Each row has a hidden value. The values are split into ranges, and the grade after each row names the range that its value falls in. Each part has its own value, ranges and names.
[ 210  146 -182  -76   -8   16   76   62  -53  155   19 -182  154 -213
  139  -25  264   26  107  145  203 -202   94  -78  -57  141   24 -106
  235  131  241 -197  -68  106 -132  -26  134  107 -106  -74  -95   20
 -109 -182] | Z350
[ 145  143 -252 -133  -29 -179  -61  204   34 -130  -12  -12   47 -353
  253  -50  112   37  139   -4 -265   17  -79  -72  157  274  101 -133
  359  180 -196  -76    2 -232  -19    3    2   51   50  -12 -142  122
 -146 -212] | Z504
[ 306  148 -227 -298   67   19  199  154  -57  142  -71 -234  209  -93
   52   28  197   70  217  136  135 -109   96  -37 -189  292  104 -206
  455  180  217 -359  -38  171   58   -1  219   94 -118  -68 -131  -40
 -213 -282] | Z602
[ 291  210 -219  -89 -119 -152   75   79  -25   17  103 -191  212 -276
   72   27  281  136   -5 -149  -80 -196  269  107   40  222   85  -41
  244  166  -78 -131   79 -141   -6   59  124   18   38  -35 -143  -34
 -174 -290] | Z602
[ 143   37   46  153   13 -154 -145 -143  -45   15  -30   -2  -52  -40
  335 -172  -27 -113 -202  121  124  -68 -244 -180   63 -110 -108    3
 -231   14   70  327 -104   30  -24 -184  -35  178  -67   38 -167 -188
   79    0] | Z350
[ 182   77  165  -12   64 -174  -49  -94  -49   79 -224  -39   63  -18
   27 -138 -116  -89  -81  232   51   -2 -193  -43  -12 -212 -163  -48
  -22  134   44  213 -108  105   47 -215 -143   -3  -98  115  -86 -139
   52   34] | Z405
[ 141  -39 -169  222 -117   30   16 -313  180   87   94  -25 -167   37
  105 -135  110 -148 -288  -43  171 -107  459  -26  -93 -202   27  -77
 -415 -123  192   59  -25  145 -274   11  -15  166 -246    2   87 -227
  -33 -145] | Z685
[   4  -60  172  208  -63  104 -208    3  -23   89 -122  -60  167   76
  647 -254  -46  -61  -55  114  302  242 -192 -105 -104    4  192  -25
 -131  126  313   93 -144  227  100 -195   -8  243  -50 -388 -155  -96
  116  -99] | Z763
[  96  121 -192  -97  -70  -59  -13  109  -38  -28   -3 -128  213 -290
  245   -2  161   86  161   51   49  -23   38   24  -12  257  170  -90
  336  205   49 -199  -35   12  -17  -64   62   87    7 -242 -111   61
  -83 -174] | Z841
[-158    2  224    2   48  172  276 -128  -21  200  -45  -26   85   85
 -236  150  -47 -109 -185  160  117  -46  -28  -25  -25 -313  -92  -48
   -3  -40   84  -84   94  157  -93 -137  -25  -40    0  250  138  -55
   20  160] | Z536
[ 122  209 -308 -185  -31  -73  -56  128 -116 -213  146 -130   17 -150
  290   36  111  111  100 -169 -169 -152   48  -52  147  411  142    5
  359  137 -138 -138   98 -161   60   42  274  179  120   -4 -187   21
  -89 -300] | Z345
[ -43  105  196 -393   77  186   48  -26 -179  169 -152  144   87   67
 -273  247 -204   -4   91   55   13   39 -256  168   27 -101  104  -71
  275  -18 -107   78  187  -39   68   38 -335  -96  196 -110  181 -116
 -159   17] | Z536
[-108   59  137 -267   69  128   60   10 -177  -28   14  158  -84  126
  -18  228 -268  -23  -88   -2 -124   -2 -229   65  161  -66   57   22
  129  -17 -237   -3  179 -109  122  -99  -86   -6  191  209  117   15
   16  189] | Z753
[ -57  -41  214  196  -41 -182  -87  104   60  -13 -259   -2  219 -120
  225 -253  -64   -8 -143   68 -190  257  -96   55   79 -238  -83  -55
  -63  143   76   77 -215  -63  -21 -160 -119  -72  -41   23 -126   -5
  142  -37] | Z350
[ -17    5 -185  115    7 -173 -268 -174  211 -276   -8  338 -435  -53
  125 -129 -230 -194  -91  -34 -207   -3   36 -114  136 -106    9  -32
 -231  -93 -237  254   21 -138 -175  -74 -215  102  -22  130  111   10
   26   70] | Z975
[ -48  109 -140  112 -166  -61    3  143   25  -51   51 -210  294 -316
  225  -56  252  130   35  -79  -61  -30  225   61   70  133  124    4
  216  210  105 -206  -50  -86 -144  -11  161   75   49 -158 -169   76
    8 -242] | Z345
[-154  183  -56  108  -46  -51  -61   98  101 -169    8 -124  163 -206
   41 -152  159   50  211   46 -108  -56   63 -135    5  107   90   43
  337  182   10 -191  -33  -32  -82  -43  145   94  167  -12 -128  215
  -25 -172] | Z345
[ -38  -47  -24 -382   85  136  281   57 -135  118  -35   43   54   71
  -41  280 -126    2  -74   67  -57   92 -281   40  -12   15  121 -185
  160  -78  -26  -76   68  -60   63   -2  -40   78   70   42  -29 -246
 -142    9] | Z753
[ -85  -95 -209   91  -23  -53 -103  -91  125 -204  -53  143 -152   52
  232  -57 -158  -60 -113 -130  -55  106  221   54  -26   12  109  -84
 -161  -69   97  -43  -58   61 -126  -58   41  128 -116 -106   35 -134
   89  -82] | Z841
[  61   32  148 -174  -35  -51   19  -15 -177   21 -135 -118  262   31
   78 -163  -16  110  -44  159  -77  134 -105  174 -102 -151   40  -35
   18   63  105  -46 -278   19  133  -84 -118    9   27 -101 -161 -189
   13  -52] | Z753
[  69   47  124 -177  114   93   72   -3 -152  123 -232 -234  204  247
   32 -162  -40   27   66  190  140   59  -79  -28 -199  -74  -24  -83
  151   73  402 -116 -214  270   85  -50  143  131 -103  -35 -160 -241
   11 -244] | Z350
[-208   16  257   19   63  291   13   17  104  185 -115  154   20  124
  -28   48 -116 -148   41   21   89  153 -220 -145   -7 -120  157  -80
  128  -45   28   61  220   34  -30   30 -170   53  180  -64  163   44
 -131  -62] | Z763
[  91   -6 -140   57   60   51  -93 -129  284   -5 -112  204 -246  132
   13 -176  -60 -191   16  -64  -13   84  163 -147 -151  -25  118 -193
 -103 -158   72   75   53   78 -123  121 -122  117  -85  -66  117 -125
 -203 -261] | Z814
[-298   37  192  -57   26  301    6  -29  -21   49   11   27  -39  220
  -25   39 -122  -69  -43  -87  -77   87 -173 -126  114 -134  141   30
   68  -95    0   98  171 -104  -65  123  -27  171  240   57   51  -86
  -65 -182] | Z345
[ 302  277  -98    5 -190  -53  -19  -54  -73  116  172 -267  124 -276
   75  -48  299   65  -60  -32   42 -319  347   61  144   11   13   87
  101  230  -65   -4   93 -104 -128   15   31   54   -3   67  -57   54
  -85 -210] | Z814
[ -49   45  115    8   17 -107 -187  -42 -157 -103 -147  -48  100   11
  249 -169 -118   21  -65   39  -51   75 -204   12  105  -83  -57   37
    6   70   91  159 -165   -6   23 -118  -24   84   17  -63 -137 -138
  146 -106] | Z841
[  92  126 -315   67 -183 -166  -87  154   16 -222  265 -111   -1 -341
  522  -51  188   88  -69 -140 -222 -102   82  -87  241  291  180   49
   89  192 -216  -52   21 -315  -46  -48  211  240  107   37 -267  113
   -6 -152] | Z753
[  32    4  208  116    9 -189  -10   -1   58   45 -277  -80  166  -90
   68 -218  -81  -76 -111  210 -100  171 -134  -34   22 -277 -145  -80
  -12  179   60  126 -172   50  -10 -210 -127  -42 -106  129 -115  -68
   95  -15] | Z345
[ 257  264  -68  -84   55   97   87  -52  -37  187    1 -242  144  -23
  -91  -71  278  -10  172  102  269 -293  181 -144 -159  134   -9  -61
  329  102  229 -191   68  238  -36   40  188   83  -46    1  -19   11
 -200 -308] | Z763
[ -42    5  122   59   -7  -82  -75   79  -76  -35 -183  -79  208    3
  240 -190  -34   52  -93   -7 -112  153  -71   59   46  -91  -43  -25
   14   80  173   10 -191  -10   15  -74   42   21  -14  -42 -163 -109
  116 -165] | Z405
[ -76   97  109 -187  256 -214  -97  -14 -119 -140 -344   68   20   31
 -179 -138 -210  -45  127  202 -197   34 -472 -127   49 -119 -258  -89
  258  -19   46  178 -197   -2    9  -83  -86  -35   36  163 -111 -148
   27  -89] | Z685
[-183   24  230   15  -22  245  -89 -179 -196   57  142  259  -60   33
  231  135 -115  -96 -170   82  214  -44 -276   10  111 -136   94   78
 -136 -149 -112   72  127   44   35 -181 -235   13  195  -88  232   90
   69  360] | Z345
[  49  108  164   -6   80  -75    9 -192 -172   16 -121 -166   95  124
  -68 -186   -2  -22 -135  161   40 -121  -55  -38  -23 -246 -244   32
  -46  -11  188   72 -190  161   -9 -118   62   22  -76  202  -92 -199
  102  -75] | Z504
[ -65    5  200   98 -121    2   26  -50  -66   51  -73 -194  341   -7
  138 -286  157   92 -142   79  -64  163   30  101  -96 -231   35   -4
 -114   13  207  -49 -293   16    5  -21  -48   37   37 -128 -183 -166
   29 -169] | Z763
[ -36   17   24 -487  102  232  249  -35 -289   56   22   10   16  200
  -41  264 -155   24  -58   75  -39   35 -223   91   -7   37  111 -116
  214 -107  -69 -187   75   36  170  -20    0   47   87   86   67 -189
 -102   43] | Z975
[-172  -65   87   -9   -3  176   57   99  -19  105   -3   90  -11   40
  237  169 -144  -69 -177  -92  -21  119 -187  -48  188  -55  117  -52
   -6   -7    3   73  169 -126  -73  -27   -3  125   89   41   21  -63
   24  -17] | Z753
[ -94   39  -97  272   27   39 -204 -235  179 -179    8  108 -317  235
   77 -145 -154 -166 -103 -140   99 -140  335 -141  -21 -103  -15   81
 -239  -86  158   83   78  178 -198  -47  153  199  -76  103  106  -57
  131 -109] | Z536
[ 237   51 -192   35   12 -196   10 -290  204  -64  -24  200 -247  -16
 -209  -51  -30 -150 -189  -68  -90 -131  292   29  -90 -143  -79 -133
 -240 -169 -140  149   61   14 -124    8 -180  -44 -125  146  131 -210
 -150  -42] | Z814
[  50  103  322  185   31  -41  -80  -77   26  126 -277 -168  229  157
  -52 -225  -74  -39  -30   89  187    4   93    5 -121 -257 -112   58
   18  196  287   81  -58  265   33 -160   29   -1  -62   18  -48  -84
  120 -139] | Z602
[  77  -42   16 -250    1   95  192  -29 -210  180   15   75   38  -43
  140  300  -93  -31 -280  -23   12   32 -157  150  161  -43   24 -145
   -1  -62  -98   26  142  -67   19  -69 -127  -39  -36   42  101 -201
  -45   87] | Z975
[   9  -21  180   12  -86  -19  -35  -60 -113   27 -115 -134  246  -17
  297 -222   -9   31  -97  210   44  201  -96   87  -81 -163   72  -30
  -65  119  134  -38 -266  122  104 -197 -110   61  -47 -159 -123 -102
   96    9] | Z685
[  63   74 -209  -97   71  -80  -87 -223   31 -210   23  220 -297  109
  -99   -6 -135  -80  -74 -104 -114 -147  150   15  -21  -11  -23  -42
 -107 -201 -102   65   37   -4  -70   26  -47   47   -4  104  105 -161
  -59  -39] | Z536
[ -37   27 -168  204   52 -212 -214 -243  175 -239  -42  276 -361  -28
   -9  -37 -212 -185 -150 -100  -56 -150  132  -83  118 -126 -132    7
 -228 -104  -91  256   76   -7 -239 -111  -73   55  -81  160  133  -68
  106   57] | Z841
[ -30   60  -75  104  -62  -99 -168 -290  -27 -276  102  207 -252   59
   13  -88 -136  -41 -230  -78 -108 -173  355  175   65 -213  -82  123
 -319 -134 -121   -9  -64   20 -102 -137  -79  -46  -27  171  182   16
  182  214] | Z345
[-127  131  258  -43 -112  264  -41 -267 -217   83  235   -8 -104  141
   -5   75  -70  -50 -254   -9   47 -177   -6   40  226 -312   46  215
 -186  -68 -178  174  176 -104  -52  -28 -160  100  209  188  169  -20
   53  128] | Z975
[  69   16  118 -223   13  -36   51  -63 -201   77 -210 -177  256   14
   31 -167  -16   69    5  278   11  128 -123  134 -122 -181  -24 -100
   76   79  219  -72 -335  132   54 -106 -123   16 -102 -103 -123 -219
   22  -79] | Z841
[  70  -35   -7 -236   45   67  163    9 -173  110  -30  151   26    2
  140  355 -182  -30 -209  -58   66   27 -155  160   85   60   55 -135
   59  -33  -92  -17  200   16   98 -136  -64  -49   -8  -13  104 -167
  -15  148] | Z763
[ -31  -41   23 -322   64  171  241   50 -181  122   16   89   -9   52
   66  233  -98  -26 -180   32 -126   81 -238   48  120  -43   47 -162
   80 -120  -94  -87   74 -114   34   -2  -63    5   45  164   60 -131
  -92   59] | Z763
[-192  191 -128  -35  164  -36 -235 -300   64 -402   68  250 -449  291
 -354 -144 -190  -91   92 -109 -205 -294   57 -187  -10  -94  -80  143
  -64 -299 -106  158   22  -64 -137  122   41  164  226  270   76  -81
  -33  -94] | Z350
[ -49   71  104 -148   97  -90  -38   -9 -155  -86 -163  -65   84   83
  -34 -222  -53   47   -6  137 -221   39 -225  -24   23 -177 -137  -20
   59  -40  112   51 -289  -69    0   -2  -14   46   48  145 -180 -167
   33 -141] | Z350
[ -82  -10  247   36  -63  224   59   14  -71  162   34   21   11  140
  188  104 -139  -60 -278  -91   13   57   44   69  189 -208   69   49
  -99   51  -38    4  190  -47    3  -85  -21   28   55  179  135   35
   94   70] | Z602
[ 108   92 -126   89 -192   23  118   53   -7  153   74 -259  397 -323
  206  -62  410  123   -6   23  162  -66  312  115  -99   97  140  -80
  136  145  249 -297 -105   76 -136   -6   95   34  -58 -287 -112    6
  -89 -222] | Z536
[ -28  121  -64   22   91   15 -287 -298   78 -204  -21  280 -381  194
 -107 -126 -209 -158   40  -58   14 -159  125  -80  -14  -99   -4   49
 -113 -178  -60  164   77   80 -110   15 -143   81   43   44  229  -21
  -16  -29] | Z685
[ 273  205  -19   22 -140   57 -116  155   57  178  -61 -196  203 -193
  264 -120  189   27  111 -114   49   -2  292   37   85  160  180  -48
  306  324   37  -74  165  -25  -26   70   -1   32  -27 -179   -1  141
 -143 -417] | Z345
[  72  210  -43  147 -138   39 -318  153   36   11   54  -82   13 -229
  428 -153  113   -6  101 -132  -11  -78   77 -124  283  143  153   95
  184  270  -28  129  145 -199 -149   50   17  180  107 -118  -67  218
  -13 -320] | Z814
[-228  -17   78 -264   13  275  144   64 -196   94  -26  -62  106  150
   25  247 -168   48  -40   -7   28   72 -133   96   71  -49  154  -14
  157   21  134  -90   82  -10  -32    2   53  140  112  -44  -10 -175
   35  -54] | Z814

[ 146  323   35   21  -44 -136 -184  -65   98  193 -201  -94  186 -179
  126  -70  -65  -66  -62  -19  180  140 -156   25 -239 -301 -142 -107
   65  130 -108  -96  -31   66  -30  420  -33  103  -18 -118 -146   10
  150   45] | G
[-258   97  -93   39  205  -42  151  -40  190 -170  206  -29  -68  -93
 -211  136  331  144 -125   -1  -57 -113   45  311 -197  353   -3 -113
   87 -194   29  122 -130   27  -30 -271  -16    9  -97  193   16   47
   28 -176] | D
[-418  123  225  -79  226    1  245  -85   40 -346  247 -148  -62  160
  109    8  396  186  120  -55 -200  139   25  596   27   47   73  -23
   95 -263  198  243 -320 -241  307 -294  -81   -1  -52   71  101 -250
  121  100] | T
[ -18   82 -218  -48   18  147  -39  -21   37  -33   45  190  -47 -159
 -201 -168   67  -14 -230   92   15 -326   71  -76 -114  142    5  -41
  130  -95  178  113  -47   37   21  113   94  -27 -290   24   29   84
   96  -34] | P
[ 220  -46 -117  -35  -21   51  -61  -84 -130  249   38  264   15 -179
  -42 -207 -132  -46 -332   39   97 -250 -158 -184  -45  -14 -146   55
  132  159  -12   27   97  -64 -226  100  -88  -64 -120  -96   -7  -28
   44  -36] | P
[  78 -106 -113  -49  150  242 -102   52 -116   86 -117  116   35  135
  -13  132  271   15 -163  -48   83 -267 -261  156    9  -16 -102   33
  297  149   38  -22 -244  174  181  199 -134 -132 -286    6   81  -58
   43  -52] | V
[ 170   -8   95   -8 -109  -32 -158   17  -63  154 -171  106  -13  -77
 -162   46  -50    8 -243 -106  161  -77 -306   46   14   23 -115   11
   76  171   -8 -204  -31  117 -225   93  -98   34 -143 -117   -7   62
 -106 -147] | T
[ -57   34  193 -112  203 -191 -100  -29 -107  -98 -159  -91  271  233
   57  304  263  139  -61 -203   85   62 -119  360 -214   36  -86  -81
  -62   56   56   54  -77  160  160    9 -105   90 -185  -11   14  134
   37 -109] | A
[ -19   54 -383  238  -23  276  122  157  -95  237 -114   92  -62 -109
 -152  -56  -13  -73 -134  139   25 -211   48 -296 -168  121 -238   52
   30  188  100   44   58   85  189  249 -114 -152 -146  238 -138  -17
  -97   -3] | G
[ 216  -76 -187  100 -182  124   -6   46  -27  122  -60  -11  -62 -182
  -16 -140 -123  -90 -193  -16   43   95  -82 -257 -116   74 -201  -56
 -138  -25 -132 -146   20  -51 -168  147 -118  -59   12  128 -209   14
  -23  -41] | J
[-127  -29 -162   69   63   80  160 -116 -434   14  240  -31   10   32
  340  -18  107   21    6  -40 -145    0   25   33  -11   -4 -149   28
  -51   74  233  113  -28 -285    3   82 -241 -110 -128 -120 -234 -106
  212  156] | Z
[   9  -29 -305  -40   45  187   87  -44  147  133  110  129 -146 -317
 -250 -313  -98  -87 -324  148  -26 -346   65 -221 -168  112  -85   -7
  125  -15 -163  180   79 -136  -27   31    0  -59  -75  238   91  -43
  -64  -72] | D
[ 101    7   64 -163   10  125 -106   81   11  170 -285   50  102  -31
  -71 -121    3   46 -212 -135  202  -94 -133  -20  -94 -230 -179   35
  153  261 -199 -117 -118  108  106  211 -135 -146 -181   79   93  -32
  -56  -75] | G
[-240   53  -25  172  -11   61  437   44 -127  -22  125   72  -68  -49
   22 -152  143  225  -26    5  -31  -44  148  141 -135  133 -144    6
   10  109  113   52  -88 -180   85 -165  -60 -216 -146  187  -46 -131
   15  -26] | T
[ 121   58 -136  -26   -1  -47 -153   -4   27  154   49 -104  -41 -172
  -76   27 -102 -214 -107   51   46   70 -236  -99    1    6 -130   13
  -65  -12  -12   54  107  -94 -191  146 -141  123  119  -58 -204  -43
  -73  -17] | M
[ -24 -200 -153  125  136   38  -64 -120 -194  -66  304 -227 -154   68
  239  328  136 -184   83  -38 -223  182 -262  133  125  156  -66   35
  -86  -92   47   58  -68 -203  -85  -92 -313  178  211  -34 -233 -190
    2   45] | Z
[ 118  -89  -31   37  -60   75  -11   82  -29   80 -183 -121  -65   43
 -156  154  111    0 -101    6  107 -140 -265  224  -92  101  -72  -56
   41  146   16  -55  -95  114   94  235    8   78 -215   33    0   73
 -149 -186] | K
[  49  301  -69  101   28 -190  -74  -95    8  206   25   62  136 -233
  151  -91  -88  -95   -1   72  137   19 -117  -31 -150 -221 -122  -31
  111  185   13   31   56  -69 -116  279    0   78   27 -145 -158  -96
  143   77] | W
[  18 -165 -237 -221  110  126  -72   99 -143   44  118   83 -114   -4
 -309   71   79 -138 -159  106   68 -424 -173   -2  143  193  -13  122
   70   86  281  255   76  -56  -26   63   -4    4 -257  -81   -7   26
 -162 -139] | M
[ -21  118  -45   62   78 -207  -41   12   29  -11 -163 -192  216  -25
  172  168  119  -38  104 -105  127  159 -109  178 -290 -112 -126 -192
  -83   91 -174  -43  -75   27  110  307   18   85  -49  111 -131   53
   32  -45] | T
[  24 -216 -190  -66  -14  150   72  106 -144  -74   95   -2 -135   50
  -47  -78   84 -132   28   91   -9 -141 -201   89  162  109  -10    5
  -17  -86  183  177  -91 -222  125  171   82  -45 -173   43  -28 -108
 -110   10] | W
[-166 -114 -262  -81  131  253  -69  -75 -456 -267  248   -8  -39  211
  247  144  336  -60   44  -50 -225 -145   -3  130  159  137   36    3
    4 -208  525  169 -219 -144  164  158 -141  -54 -362 -213 -186    4
  290  190] | W
[  74   33  174 -180    1  -28   33   15  -18  257 -190  -13   73  -71
 -134 -185 -118   82 -246  -54  183 -108 -136   64 -127 -189 -183   71
   66  324 -156   49   77  -51   37  103 -120  -48 -105   21  114  -37
 -150 -116] | G
[  65 -270 -102  -93  -36  126  -78   43  -65 -170   61 -312 -168   58
   90  198  187 -117  124  -84   -4   40 -246  257  107   30   31  -66
  -37  -12  -41  -81 -252 -118   29  181  -26   99  -98   -8 -118  -54
  -55 -112] | Z
[-105 -194 -232  120   26  245  255   81 -362  -36  199 -254 -175  193
  167  142  204  -68  147   89 -183   37 -102  154   99  165 -122   70
 -144    3  324  204  -74 -266  246  102 -202  -53  -75   38 -257 -171
  -34   81] | A
[  37 -100 -262  101   49  180   17  -10  144   58  252  141 -213 -269
  -73  -95    6 -106 -154   41  -32  -70  -71 -200   42  129 -104   68
  158  -22 -189  -58  -87  -98 -232 -199 -160  -88  160  193  -68 -230
  -24  -61] | P
[ 200  123   -4  -69  -43  -54 -446  -93  108   70  -62  100   44 -229
   98 -126 -299 -316  -56  -41   66  150 -138 -347   51 -309  -44   71
   20   35 -118  -93   37  -27 -140  181  -89  226  207 -107  -87 -162
   35  137] | M
[  70  -67  -89  103   83  -52 -145  -84   58 -252  256  136  -20  -20
  188   76  130 -152   50  -24 -100  218 -155   18   85  150   28  -56
  -23 -359   59    4 -169  -92 -137 -178  -18  115  172   32 -132 -189
  153   94] | J
[ 147  -67   87   82 -120 -262 -194  -51  -98   49  -22 -188   22 -131
  134  277 -155  -70   58 -207  138  251 -132  -55  -93  -37 -120    4
 -228  326 -162 -292   91   14 -363  -12 -156  253  157 -104 -274   48
  -96 -197] | G
[ 255 -397 -269 -143   27  224 -407  -64  -55 -357  196  -25 -181   93
  174  194  241 -345   72  -29 -108  -75 -408  145  315  102  206 -104
  103 -391   97  -38 -381  -81  -40  237   99  193 -130 -147  -56  -93
  141   42] | D
[ 162   60   21   20 -159   93 -287  -80  -10 -145 -224   18   82  -50
  169  -23   62    2 -121 -207   37  127  -46  -18 -147 -101  -26 -176
   12 -117  -56 -339 -283  176  -23  288  -21   57 -218  -57  -87  125
  248   36] | D
[ 139 -150 -244  121 -145  246  213  -14 -237   75  123  162  -87 -114
  164 -300   -9   27 -160   44  -27 -108   22 -175  -56   58 -160  -15
   10   29   46  -32  -75 -206  -70  118  -59 -231 -172   61 -141 -100
  152   53] | P
[ -63   59 -252   -5  100  115    3   10 -140  110  -60   97   31  -23
 -116  -96   -5 -127 -143  147  -29 -320  -33  -77 -113   43  -82    3
   49   39  211  294   93  -55  273  315   22   15 -249   58   36   23
  -44   75] | K
[ 115   52   59  -84   49   13  -31    7  239  171 -299 -175   87  -98
  -82  -59   12    5 -176  -41  161  -47 -163  158 -320 -202 -138 -106
  121  196 -421  -26  -86   83  204  274  -31   52  -55  223  143  -16
 -106 -146] | T
[ 152  -65  -27  225  -85  176  235 -107 -176  -84   97  198   11   88
  235 -182  138  153 -171   57 -129   24   69   46 -196  178  -94  -64
  -21 -173  190   40 -137  -58  111  -79  -30  -82 -142   71  -71  -94
  285   93] | M
[-320  186  -76  -10  140   -8  178 -129 -198 -175  173  -39   79   24
  131  -71  215  124  -40  -16 -170  -43  211  192 -191  105  -39  -94
  -63 -176  307  256  -54 -185  184   18  -61  -36 -247   -8  -87   48
  241  132] | D
[ 195  -60 -106   -2 -192   -5 -173   83  -69   20  -86  199   -3 -155
   18 -237 -173 -193  -60  -49  130   87 -256 -220  154  -70  -93  -54
  -55 -101   -6 -148  -59 -129 -194  270   74  -63  -59  -26 -109  -56
  -45   81] | V
[  60   91 -142  195   66  166 -137 -208 -127   -8   36   32   11   29
  122  142  110  -17 -204   38 -193  -86   63  -45 -249  154  -50  -26
   35  -76  220   47  -36  167  124   70 -187  190 -109  -55 -108   64
  260   71] | G
[-135  232 -146  284   20  -15   44  -40  -33  -10  106  -59  -16  -94
  169   54  104  -66   69   22 -110  246  -72   37  -73   61 -134  -79
  -31 -162  128  -21 -103  -82   -6   96 -151   19   92   37 -266 -119
  136  161] | D
[ 229 -203 -222  -18  -61  127   82   71  -76  148   40  106  -58 -121
   -5 -165   -9  -75 -126   72  146 -203 -197  -69   -9    2 -125   -3
   89  153  -94   11  -40 -132  -91  197   42 -138 -135   61  -49  -97
  -38  -98] | G
[ -62 -106 -272  -81    8   86 -104   48   83 -102   65 -180 -107 -200
    4  -61  -81 -240   67  -43  -27   61   43 -214  -23  -39  -50  -38
 -136  -46 -203   15  -30 -192   23  145  -36   57   77  224 -125  -71
 -109   -6] | W
[ -29  233  -82 -103   27  -54 -344 -146   80 -263  106   58   91 -161
  177 -105   -5 -190   22  -60  -65  158   97 -143  -34 -126   77  -90
  -39 -322  147   15 -118  -60  -54  135   33  177   -9 -131 -160  -18
  311  207] | M
[ -23   23 -131   37 -133  102  -27   42 -103   -6  -26 -275  -81 -116
   61   84   42  -17    2 -128   16  150   15  -40  -93    6 -142  -52
 -148   87   -7 -204  -93  -31 -103  181 -191   -9  -81    0 -306   73
   34  -65] | G
[ 163 -162  -53  -12   41  218   65   83   -9  145  -29   27  -91   52
  -18  -38   78  -52  -66   95   85 -164 -241   94   35  -79  -98  114
  200  224  -47   75 -126  -32  191  100  -67  -52  -51   89   69 -253
 -100  -62] | J
[ -33   47   -9 -128  -26   40  -16   95 -134  120 -236   14   65  -16
 -140  -69  -22   31  -82  -21  189 -284  -30   43 -105 -137  -86   32
   67  356  100   44    7   43  195  330   56  -28 -358  -24   65   80
 -116  -96] | Z
[  56 -232 -142  -55  -49   74   45   47 -198 -156   73   90   -7   30
   24  -86   44  -26 -102  -75  -26   -9   -5  -88    1  201  -78  -49
 -196 -161   99   44  -28 -151  -40  -21   -7  -89 -160  104 -100   37
    1  -19] | J
[-242  263  160   -6  268  -53  200  -38  478  -68  220   90  -48 -182
 -172  -76  261  211  -97   29   52    4   77  307 -171   33  -28   48
  332  -15 -191  101 -209   20   12 -509  -70  -56  167  258  161 -302
   47 -134] | M
[ -75  159  -95   90 -154    0   68  -25 -223   49   14  -29    3 -148
   92 -193 -160  -28  -30   -1  -34   88  146 -202 -110  -34 -145   -2
 -205   59  211   20  111 -182  -28  181  -84   -1  -92  -52 -247   27
   69  115] | G
[ -48  165 -156  128   60  -58  -68 -162   57  -61  125  185   42 -213
   -6  -68   20   -9 -207    0  -75  -50  104 -117 -230  178  -47 -110
   13 -189   41   27   11   20 -146  -61  -23   74  -44   59  -73   70
  186   23] | Z
[-175 -107 -148  -75  241  -34   76 -105 -365  -66  427  230  -31   57
  -22  124  217   47 -161   -3 -111 -269  -81  127  148  334  -41  109
   48  -60  427  281   61 -193 -221 -298 -175  -75 -183 -189  -86  -25
   90  -16] | P
[ 107  -54   68 -221    6   60 -151  -24  -18  -72   12  -45   36  -27
  179  -79   88  -32  -23 -152  100   86 -154  101   68 -242  -41    0
   98   38 -104 -107 -236  -99  -57  112  -95  -50  -72  -97  -50 -140
  137   13] | J
[ -21  350   37   27   37  -19   -7   83   36  264 -293  -43  161  -35
  -73  -64  -39  -16  -25  111  185  -83  -47   40 -235 -269 -165   49
  109  335  109  130   54  116  338  390  -13   47 -133    0  -16  -55
  -42   37] | M
[ 100  -61  -45    0   33   74  -65  -21 -306   87  -45  117   75  119
   40   84   40   -7 -158  -13   16 -156  -97  -27  -46   55 -120   80
  -12  159  260   79   48   48   65  103 -140   21 -209 -120  -75   25
   44    1] | M
[ 117 -151 -181  -39   40   77 -298   21   59  -93   39   32  -99  -55
  -66  107    5 -270  -25   -6   -5  -28 -243  -92  133   77   21    4
   18 -132   -8   -8  -90    3  -44   96  -12  155   35   37  -42  -74
  -90  -17] | P
[-210  112  -40   83   32 -240  -85  -97   31 -341   90 -247   71  -68
  141  201   98  -33  141 -165 -112  328  156   93 -233  170    8 -211
 -334 -267   23  -29  -41  -64  -37  -40   -1  244   47  107 -238  148
   93   -8] | V
